Below is a small trained network, with its code and all its weights. Each question gives an input and a class and asks what happens when units are switched off, that is, made to give their printed mean instead of their output.

import numpy as np


def w(rows, s, z=0):
    codes = np.array(rows[::2]) - 128.0
    scale = np.full(codes.shape[1], s)
    scale[-1] = z or s
    return codes * scale


def f(y):
    return np.maximum(y, 0)


def log_softmax(a):
    a = a - a.max(-1, keepdims=True)
    return a - np.log(np.exp(a).sum(-1, keepdims=True))


def net(x, mask):
    res = np.array(x, float).reshape(1, 6) / 4 @ E
    y = f(res @ A[0][:, :-1].T + A[0][:, -1])
    res = res + np.where(mask, y, B[0][:, -1]) @ B[0][:, :-1]
    return log_softmax(res[-1] @ U[:, :-1].T + U[:, -1])


A, B = {}, {}
E = w([
[123,119,127,125,131,126,128],'x0',
[176,209,107,120,87,154,183],'x1',
[112,84,146,28,9,137,127],'x2',
[35,177,225,124,104,154,178],'x3',
[115,121,127,134,126,123,116],'x4',
[105,214,96,72,199,12,99],'x5',
],0.012)
A[0] = w([
[126,108,127,23,109,135,118,135],'neuron 0',
[95,88,138,125,113,192,195,96],'neuron 1',
[119,154,190,127,161,114,157,1],'neuron 2',
[93,130,253,141,59,180,127,107],'neuron 3',
[164,74,134,201,123,204,147,183],'neuron 4',
[74,172,220,163,150,118,173,108],'neuron 5',
[125,154,156,60,114,89,102,170],'neuron 6',
],0.011,0.0072)
B[0] = w([
[118,138,145,98,109,183,115,201],'neuron 0',
[188,170,113,116,145,109,101,200],'neuron 1',
[134,76,69,195,156,164,230,157],'neuron 2',
[205,187,149,80,207,7,98,253],'neuron 3',
[50,92,140,159,73,193,161,246],'neuron 4',
[56,56,155,138,49,181,164,236],'neuron 5',
[87,49,53,206,82,141,121,207],'neuron 6',
],0.011,0.013)
U = w([
[150,97,80,151,79,213,148,254],'0',
[133,114,217,76,2,214,127,97],'1',
[203,235,127,95,236,115,66,75],'2',
],0.0098,0.0018)

Each question gives the input, the list of numbers given to net, and the class t.
The units are the neurons (one row each of A and B). Each row of codes is followed by its name. A weight is (code - 128) times the scale printed after its matrix; where a second scale follows, it is the last column's (A, B and U).
mask holds one flag per neuron, in row order. A switched-off neuron (its flag False) gives its mean, the last column of its row in B, instead of its output. The means were averaged over made-up inputs and are rounded, as every weight is.
A unit's drop is (log p(t) with every unit on - log p(t) with that unit switched off) / (log p(t) with every unit on - log p(t) with every unit switched off).
The circuit of an input: a set's keep is (log p(t) with only the set's units on - log p(t) with every unit switched off) / (log p(t) with every unit on - log p(t) with every unit switched off). Starting from all 7 units, units are removed one at a time, each time the one whose removal leaves the highest keep (on an exact tie, the one counted first), for as long as the keep stays at least 0.8.
units of the circuit, in order: the units of the circuit, biggest drop first
unit that matters most: the unit with the biggest drop
k most important neurons: the k neurons with the biggest drops, biggest first
drop of u: that unit's drop, to one decimal
input [-7,-5,-8,5,5,-4], class 1: units of the circuit, in order -> [neuron 5]
input [-2,-6,2,-6,-5,6], class 0: 4 most important neurons -> [neuron 3; neuron 6; neuron 1; neuron 0]
input [6,7,2,6,-7,-3], class 2: 2 most important neurons -> [neuron 3; neuron 1]
input [5,-6,-7,1,-3,-3], class 1: units of the circuit, in order -> [neuron 6; neuron 4]
input [5,-3,1,8,3,-4], class 2: 2 most important neurons -> [neuron 3; neuron 1]
input [-5,-3,-7,4,7,-3], class 1: 3 most important neurons -> [neuron 5; neuron 6; neuron 4]
input [-6,6,3,-8,7,-3], class 1: 3 most important neurons -> [neuron 6; neuron 2; neuron 4]
input [4,-2,-8,2,-3,-7], class 1: units of the circuit, in order -> [neuron 4; neuron 6]
input [1,-2,-4,-3,-7,1], class 2: 4 most important neurons -> [neuron 5; neuron 6; neuron 4; neuron 2]
input [-1,0,4,-5,-8,7], class 0: 2 most important neurons -> [neuron 3; neuron 6]
input [0,5,5,5,1,0], class 2: 3 most important neurons -> [neuron 3; neuron 4; neuron 1]
input [5,2,4,8,-2,0], class 2: 3 most important neurons -> [neuron 3; neuron 4; neuron 1]
input [6,-1,-2,8,4,8], class 0: 2 most important neurons -> [neuron 2; neuron 6]
input [6,2,3,8,-8,-3], class 2: units of the circuit, in order -> [neuron 3]
input [3,-7,1,-8,8,-3], class 1: 2 most important neurons -> [neuron 6; neuron 2]
input [-7,-2,8,-2,6,2], class 0: 4 most important neurons -> [neuron 6; neuron 5; neuron 4; neuron 3]
input [-4,4,6,4,-4,-3], class 2: drop of neuron 3 -> 0.7
input [-6,6,-2,1,-8,8], class 0: drop of neuron 3 -> 0.7
input [3,6,-7,5,4,5], class 0: drop of neuron 2 -> 0.2
input [-6,0,-6,7,-2,8], class 0: unit that matters most -> neuron 2
